Below is a small trained network, with its code and all its weights. Each question gives an input and a class and asks what happens when units are switched off, that is, made to give their printed mean instead of their output.

import numpy as np


def w(rows, s, z=0):
    codes = np.array(rows[::2]) - 128.0
    scale = np.full(codes.shape[1], s)
    scale[-1] = z or s
    return codes * scale


def f(y):
    return y / 2 * (1 + np.tanh(0.7978845608 * (y + 0.044715 * y**3)))


def log_softmax(a):
    a = a - a.max(-1, keepdims=True)
    return a - np.log(np.exp(a).sum(-1, keepdims=True))


def net(x, mask):
    res = np.array(x, float).reshape(1, 4) / 4 @ E
    y = f(res @ A[0][:, :-1].T + A[0][:, -1])
    res = res + np.where(mask, y, B[0][:, -1]) @ B[0][:, :-1]
    return log_softmax(res[-1] @ U[:, :-1].T + U[:, -1])


A, B = {}, {}
E = w([
[220,73,170,59,177,131,183,195,94,187,96],'x0',
[146,129,201,222,197,18,5,158,100,106,162],'x1',
[49,255,82,177,131,130,90,46,83,209,186],'x2',
[127,208,179,221,170,157,172,81,37,95,57],'x3',
],0.007)
A[0] = w([
[15,169,70,88,22,187,217,124,203,175,98,60],'n0',
[113,208,169,228,177,196,175,49,81,137,33,91],'n1',
[178,3,75,100,72,172,189,218,163,67,68,33],'n2',
[207,105,165,152,153,109,236,206,103,135,40,138],'n3',
[215,155,214,136,173,137,214,95,45,160,91,203],'n4',
[94,243,135,158,177,138,199,69,11,105,65,18],'n5',
[122,227,177,139,197,138,171,128,78,199,73,9],'n6',
[148,137,163,228,253,46,71,134,86,144,170,81],'n7',
[106,152,101,68,82,168,175,138,105,159,106,85],'n8',
[208,84,199,124,161,126,213,184,62,51,41,20],'n9',
[74,161,174,188,181,124,65,62,147,84,127,142],'n10',
[205,131,159,170,249,112,169,113,86,113,45,6],'n11',
],0.0061,0.0017)
B[0] = w([
[122,168,36,176,27,125,79,32,129,27,249,233],'n0',
[124,34,250,41,94,86,106,219,143,214,74,242],'n1',
[255,120,64,102,166,78,203,36,250,95,183,246],'n2',
[190,67,132,40,121,214,105,80,108,170,181,216],'n3',
[163,66,90,61,143,196,10,112,96,195,94,205],'n4',
[122,41,201,37,116,132,73,213,190,133,56,230],'n5',
[165,101,163,49,176,205,156,210,174,181,117,177],'n6',
[55,230,92,227,96,99,10,134,91,68,213,253],'n7',
[172,204,75,150,121,176,109,49,112,78,142,169],'n8',
[206,100,77,22,127,210,154,8,141,125,176,226],'n9',
[17,138,138,223,110,66,7,96,103,107,163,217],'n10',
[138,209,67,110,154,223,157,65,112,181,103,190],'n11',
],0.006,0.0072)
U = w([
[179,88,59,39,107,170,235,80,249,124,164,247],'0',
[178,63,217,61,198,163,169,218,85,196,49,14],'1',
[31,248,93,252,90,150,85,45,60,66,183,161],'2',
[102,77,252,147,117,30,97,253,202,89,110,108],'3',
],0.0067,0.0014)

Each question gives the input, the list of numbers given to net, and the class t.
The units are the neurons (one row each of A and B). Each row of codes is followed by its name. A weight is (code - 128) times the scale printed after its matrix; where a second scale follows, it is the last column's (A, B and U).
mask holds one flag per neuron, in row order. A switched-off neuron (its flag False) gives its mean, the last column of its row in B, instead of its output. The means were averaged over made-up inputs and are rounded, as every weight is.
A unit's drop is (log p(t) with every unit on - log p(t) with that unit switched off) / (log p(t) with every unit on - log p(t) with every unit switched off).
The circuit of an input: a set's keep is (log p(t) with only the set's units on - log p(t) with every unit switched off) / (log p(t) with every unit on - log p(t) with every unit switched off). Starting from all 12 units, units are removed one at a time, each time the one whose removal leaves the highest keep (on an exact tie, the one counted first), for as long as the keep stays at least 0.8.
circuit, biggest first: the units of the circuit, biggest drop first
unit that matters most: the unit with the biggest drop
top k neurons: the k neurons with the biggest drops, biggest first
drop of u: that unit's drop, to one decimal
input [1,5,6,3], class 3: circuit, biggest first	(n1 n5)
input [8,3,-2,1], class 0: unit that matters most	n9
input [6,6,7,7], class 3: top 2 neurons	(n7 n10)
input [7,1,2,-6], class 1: top 2 neurons	(n0 n9)
input [-7,3,-6,7], class 3: top 3 neurons	(n1 n0 n5)
input [3,4,5,-5], class 2: top 3 neurons	(n1 n5 n7)
input [3,-2,5,-2], class 2: top 2 neurons	(n2 n1)
input [3,4,7,-8], class 2: circuit, biggest first	(n1 n2)
input [-2,-8,6,5], class 0: circuit, biggest first	(n0 n5 n1)
input [-5,-7,-1,2], class 2: top 2 neurons	(n0 n9)
input [1,5,3,6], class 3: top 3 neurons	(n1 n5 n7)
input [-7,-2,-3,4], class 3: top 2 neurons	(n7 n1)
input [1,-8,2,8], class 1: top 3 neurons	(n1 n5 n2)
input [3,4,-7,5], class 0: circuit, biggest first	(n9)
input [0,6,-3,-2], class 2: top 4 neurons	(n1 n5 n7 n6)
input [-4,4,-6,8], class 1: top 2 neurons	(n1 n0)
input [4,6,-5,4], class 0: drop of n3	0.1
input [4,8,4,-7], class 2: drop of n1	0.3
input [-3,5,5,8], class 3: drop of n5	0.2
input [0,7,-6,6], class 2: circuit, biggest first	(n7)
